Below are the code and all the weights of a small trained network. Each question names an input and a target symbol and asks about switching units off, where a switched-off unit gives its printed mean instead of its output.

import numpy as np


def w(rows, s, z=0):
    codes = np.array(rows[::2]) - 128.0
    scale = np.full(codes.shape[1], s)
    scale[-1] = z or s
    return codes * scale


def norm(h):
    return h / np.sqrt((h * h).mean(-1, keepdims=True) + 1e-5)


def f(y):
    return y / 2 * (1 + np.tanh(0.7978845608 * (y + 0.044715 * y**3)))


def softmax(a):
    e = np.exp(a - a.max(-1, keepdims=True))
    return e / e.sum(-1, keepdims=True)


def log_softmax(a):
    a = a - a.max(-1, keepdims=True)
    return a - np.log(np.exp(a).sum(-1, keepdims=True))


def net(x, mask):
    ids = ['ΓΔΛΠΦεζηθμξστψω'.index(c) for c in x.split()]
    T = len(ids)
    res = E[ids] + P[:T]
    u = 0
    for l in range(3):
        q, k, v = (norm(res) @ M[l].T for M in (Q, K, V))
        z = softmax(np.where(np.tri(T) > 0, q @ k.T / 3**0.5, -1e9)) @ v
        res = res + np.where(mask[u], z, O[l][:, -1]) @ O[l][:, :-1]
        u += 1
        y = f(norm(res) @ A[l][:, :-1].T + A[l][:, -1])
        res = res + np.where(mask[u : u + 8], y, B[l][:, -1]) @ B[l][:, :-1]
        u += 8
    return log_softmax(norm(res)[-1] @ U[:, :-1].T + U[:, -1])


Q, K, V, O, A, B = {}, {}, {}, {}, {}, {}
E = w([
[105,112,124,130,104,108,41,88,87],'Γ',
[116,245,198,146,59,113,192,129,148],'Δ',
[118,77,112,140,90,38,164,39,89],'Λ',
[129,105,91,148,113,145,110,70,250],'Π',
[87,138,47,159,126,133,14,115,104],'Φ',
[190,107,160,197,79,115,130,124,170],'ε',
[167,119,90,127,119,87,154,148,210],'ζ',
[22,75,94,248,118,167,114,161,116],'η',
[56,94,124,182,122,241,175,108,87],'θ',
[109,156,146,95,79,177,105,188,89],'μ',
[123,122,121,48,100,96,145,117,96],'ξ',
[123,55,125,152,155,134,53,168,69],'σ',
[63,246,139,9,188,191,84,196,116],'τ',
[181,150,204,129,63,169,136,203,135],'ψ',
[162,138,151,161,96,185,82,140,101],'ω',
],0.017)
P = w([
[144,124,52,129,100,119,104,158,211],'0',
[185,136,173,117,114,141,149,183,43],'1',
[12,108,255,83,68,121,123,67,208],'2',
[168,138,125,98,119,162,177,160,68],'3',
[2,148,189,54,83,66,149,123,172],'4',
[170,125,84,96,113,180,200,132,87],'5',
],0.0099)
Q[0] = w([
[151,79,74,148,2,173,79,184,162],'L0H0',
[155,117,38,178,156,100,94,165,91],'L0H0',
[58,62,110,138,88,83,97,159,169],'L0H0',
],0.0079)
K[0] = w([
[2,110,121,214,84,157,201,152,138],'L0H0',
[111,105,118,199,157,128,73,161,98],'L0H0',
[134,133,63,112,121,216,73,162,193],'L0H0',
],0.0074)
V[0] = w([
[3,118,22,240,97,227,164,216,130],'L0H0',
[187,192,194,70,131,24,116,89,141],'L0H0',
[79,74,127,155,123,149,69,206,180],'L0H0',
],0.0045)
O[0] = w([
[88,126,182,157,83,254,158,137,195,233],'L0H0',
[76,167,120,206,100,70,133,199,132,78],'L0H0',
[196,57,219,145,72,76,126,184,130,252],'L0H0',
],0.0099,0.0025)
A[0] = w([
[161,214,144,182,124,114,206,172,39,190],'L0N0',
[91,204,173,77,171,54,179,165,214,226],'L0N1',
[199,177,194,149,107,51,182,56,141,127],'L0N2',
[228,112,111,151,170,151,127,182,8,254],'L0N3',
[16,66,211,170,255,147,98,140,208,79],'L0N4',
[174,149,238,119,110,55,125,108,136,52],'L0N5',
[171,115,79,64,76,154,201,97,184,124],'L0N6',
[169,132,129,96,158,21,35,17,92,210],'L0N7',
],0.006,0.0029)
B[0] = w([
[191,99,174,101,166,156,158,72,168,224],'L0N0',
[124,108,109,165,70,205,108,67,120,203],'L0N1',
[117,170,150,103,150,151,153,173,95,201],'L0N2',
[183,151,255,149,85,186,139,80,72,252],'L0N3',
[125,203,119,121,57,32,150,104,121,161],'L0N4',
[132,167,61,67,98,146,142,129,124,196],'L0N5',
[115,160,181,111,184,151,99,133,113,174],'L0N6',
[150,95,143,151,175,183,121,153,192,156],'L0N7',
],0.0092,0.0044)
Q[1] = w([
[30,127,194,165,29,100,137,123,145],'L1H0',
[26,148,85,149,150,1,102,186,102],'L1H0',
[231,166,91,105,202,221,141,61,71],'L1H0',
],0.0084)
K[1] = w([
[198,88,43,192,85,127,112,246,153],'L1H0',
[163,115,160,160,95,150,81,157,152],'L1H0',
[83,158,87,83,146,173,217,90,56],'L1H0',
],0.011)
V[1] = w([
[197,104,99,61,107,87,82,155,151],'L1H0',
[126,255,119,44,162,122,82,90,128],'L1H0',
[124,41,113,46,135,166,139,58,119],'L1H0',
],0.0096)
O[1] = w([
[112,127,130,42,187,119,133,250,172,186],'L1H0',
[95,191,163,160,173,97,67,179,148,3],'L1H0',
[135,109,219,76,170,122,136,30,162,158],'L1H0',
],0.014,0.0033)
A[1] = w([
[198,223,183,219,217,120,74,142,79,99],'L1N0',
[99,185,112,172,116,115,155,167,253,143],'L1N1',
[90,218,94,232,58,47,140,78,18,91],'L1N2',
[34,228,67,107,50,94,35,87,48,248],'L1N3',
[133,90,54,134,10,126,166,39,82,156],'L1N4',
[176,53,195,223,154,184,32,35,129,149],'L1N5',
[127,138,161,113,157,184,137,189,195,242],'L1N6',
[154,193,154,166,112,205,120,101,74,199],'L1N7',
],0.0071,0.0017)
B[1] = w([
[162,246,67,144,84,102,1,143,69,212],'L1N0',
[22,111,210,27,121,167,156,227,58,150],'L1N1',
[203,167,78,34,95,10,137,16,234,138],'L1N2',
[192,30,222,171,60,134,215,157,195,160],'L1N3',
[80,114,111,128,83,148,141,184,145,245],'L1N4',
[123,91,88,44,166,50,94,176,67,254],'L1N5',
[115,148,134,91,147,97,132,81,180,212],'L1N6',
[124,34,43,149,133,88,161,216,113,236],'L1N7',
],0.0078,0.0062)
Q[2] = w([
[91,137,105,105,36,145,137,146,139],'L2H0',
[43,176,169,139,62,90,146,164,167],'L2H0',
[182,116,112,192,200,255,60,98,90],'L2H0',
],0.0088)
K[2] = w([
[119,75,27,189,153,152,157,236,165],'L2H0',
[155,88,104,71,89,179,58,255,232],'L2H0',
[72,147,218,141,26,71,126,104,29],'L2H0',
],0.0077)
V[2] = w([
[138,36,4,102,109,180,97,121,114],'L2H0',
[254,91,126,12,116,99,121,106,198],'L2H0',
[99,230,194,74,83,195,48,146,125],'L2H0',
],0.0081)
O[2] = w([
[144,206,54,219,112,94,22,198,73,197],'L2H0',
[125,209,90,143,224,64,151,79,131,254],'L2H0',
[142,133,243,113,30,62,1,126,218,167],'L2H0',
],0.0097,0.0094)
A[2] = w([
[77,91,147,163,53,136,88,38,157,172],'L2N0',
[64,95,153,137,103,114,88,62,162,148],'L2N1',
[144,131,131,80,80,67,95,174,227,1],'L2N2',
[143,1,103,126,107,238,133,119,173,143],'L2N3',
[86,130,82,95,57,145,184,162,226,134],'L2N4',
[131,162,210,140,43,181,102,76,35,84],'L2N5',
[191,137,84,224,79,143,122,138,81,224],'L2N6',
[157,153,179,84,91,154,102,90,150,110],'L2N7',
],0.0097,0.0036)
B[2] = w([
[247,169,28,186,209,151,118,101,186,166],'L2N0',
[172,184,189,98,123,193,106,132,74,154],'L2N1',
[63,85,176,177,154,170,143,121,54,202],'L2N2',
[88,105,210,31,112,173,140,139,254,166],'L2N3',
[215,65,163,150,166,93,113,103,60,210],'L2N4',
[67,153,43,161,208,177,144,150,169,197],'L2N5',
[56,100,181,128,85,116,130,64,223,255],'L2N6',
[87,135,38,151,98,180,119,89,76,185],'L2N7',
],0.01,0.0084)
U = w([
[211,100,190,195,88,54,190,96,189,40],'Γ',
[147,117,117,102,179,56,108,205,43,89],'Δ',
[205,209,103,139,119,254,155,125,180,162],'Λ',
[148,152,245,62,155,122,93,50,91,139],'Π',
[119,68,218,75,56,203,71,165,225,176],'Φ',
[82,61,89,144,103,190,154,22,175,92],'ε',
[190,76,86,64,168,119,199,58,55,153],'ζ',
[154,215,79,98,203,74,172,175,181,127],'η',
[96,253,174,168,120,118,22,184,110,63],'θ',
[134,29,226,178,123,126,153,156,32,60],'μ',
[91,214,70,167,57,45,89,59,169,170],'ξ',
[108,87,56,115,43,133,117,220,123,251],'σ',
[167,123,121,233,98,215,67,59,57,16],'τ',
[36,179,61,186,194,188,180,152,86,99],'ψ',
[24,147,180,56,179,53,128,188,210,163],'ω',
],0.011,0.0018)

Each question gives the input, a string of symbols that net reads in full, and the target symbol t.
The units are the heads (3 rows each of Q, K, V and O) and the neurons (one row each of A and B). Each row of codes is followed by its name. A weight is (code - 128) times the scale printed after its matrix; where a second scale follows, it is the last column's (O, A, B and U).
mask holds one flag per unit, layer by layer, with each layer's heads first. A switched-off unit (its flag False) gives its mean, the last column of its rows in O or B, instead of its output. The means were averaged over made-up inputs and are rounded, as every weight is.
A unit's drop is (log p(t) with every unit on - log p(t) with that unit switched off) / (log p(t) with every unit on - log p(t) with every unit switched off).
The circuit of an input: a set's keep is (log p(t) with only the set's units on - log p(t) with every unit switched off) / (log p(t) with every unit on - log p(t) with every unit switched off). Starting from the 12 units with the biggest drops (on a tie, the unit counted first), units are removed one at a time, each time the one whose removal leaves the highest keep (on an exact tie, the one counted first), for as long as the keep stays at least 0.8.
units of the circuit, in order: the units of the circuit, biggest drop first
most important unit: the unit with the biggest drop
k most important neurons: the k neurons with the biggest drops, biggest first
k most important neurons of layer l: the k neurons of layer l with the biggest drops, biggest first
input τ ω ζ ε ε ψ, target θ: units of the circuit, in order	L1H0
input ε ε ε μ ξ, target σ: units of the circuit, in order	L1H0; L0N0
input Δ Π τ η, target Φ: 2 most important neurons	L2N3; L0N3
input ψ Λ ε μ Π σ, target ζ: units of the circuit, in order	L2H0; L1H0
input Δ ε ε ω, target ξ: 3 most important neurons	L1N2; L2N6; L1N0
input Δ Π ε ε Γ, target Γ: 2 most important neurons	L1N3; L1N2
input ε ω Π ψ, target Λ: 2 most important neurons of layer 2	L2N5; L2N2
input θ ω ε, target Λ: units of the circuit, in order	L0H0; L2N0
input ω ε Γ, target ξ: 2 most important neurons	L0N0; L0N5
input τ μ ε σ ξ, target Φ: units of the circuit, in order	L1H0; L2H0
input ε ε σ μ, target ψ: 2 most important neurons	L2N5; L0N3
input Λ Φ ε ω, target ζ: units of the circuit, in order	L1H0; L2H0
input σ ω ψ ψ η, target ζ: 2 most important neurons	L0N4; L2N4
input ξ ω ω, target ω: units of the circuit, in order	L1H0
input Φ ε ξ ψ μ, target θ: 4 most important neurons	L0N3; L1N7; L0N0; L0N1
input ε ω Λ ω, target ζ: 2 most important neurons of layer 1	L1N5; L1N7
input Λ τ ψ σ σ σ, target θ: 2 most important neurons	L0N7; L1N0
input μ Π ψ Π ψ, target τ: 2 most important neurons	L0N1; L0N3
input Π σ θ, target Π: 3 most important neurons of layer 1	L1N0; L1N6; L1N4
input ξ ω ξ ε ω Δ, target ξ: 4 most important neurons	L0N7; L0N0; L0N1; L1N0
input τ Λ ω ε ε ψ, target ζ: most important unit	L0N0
input ψ ξ ψ ω η, target μ: 2 most important neurons of layer 0	L0N4; L0N3
input σ τ Φ, target ζ: 2 most important neurons of layer 1	L1N0; L1N7
input ψ σ Λ θ, target ε: 3 most important neurons of layer 2	L2N3; L2N6; L2N4
input ξ μ ε Δ μ ε, target ξ: 2 most important neurons	L0N7; L1N0
input μ ψ Π Φ τ, target τ: 2 most important neurons	L0N1; L1N3
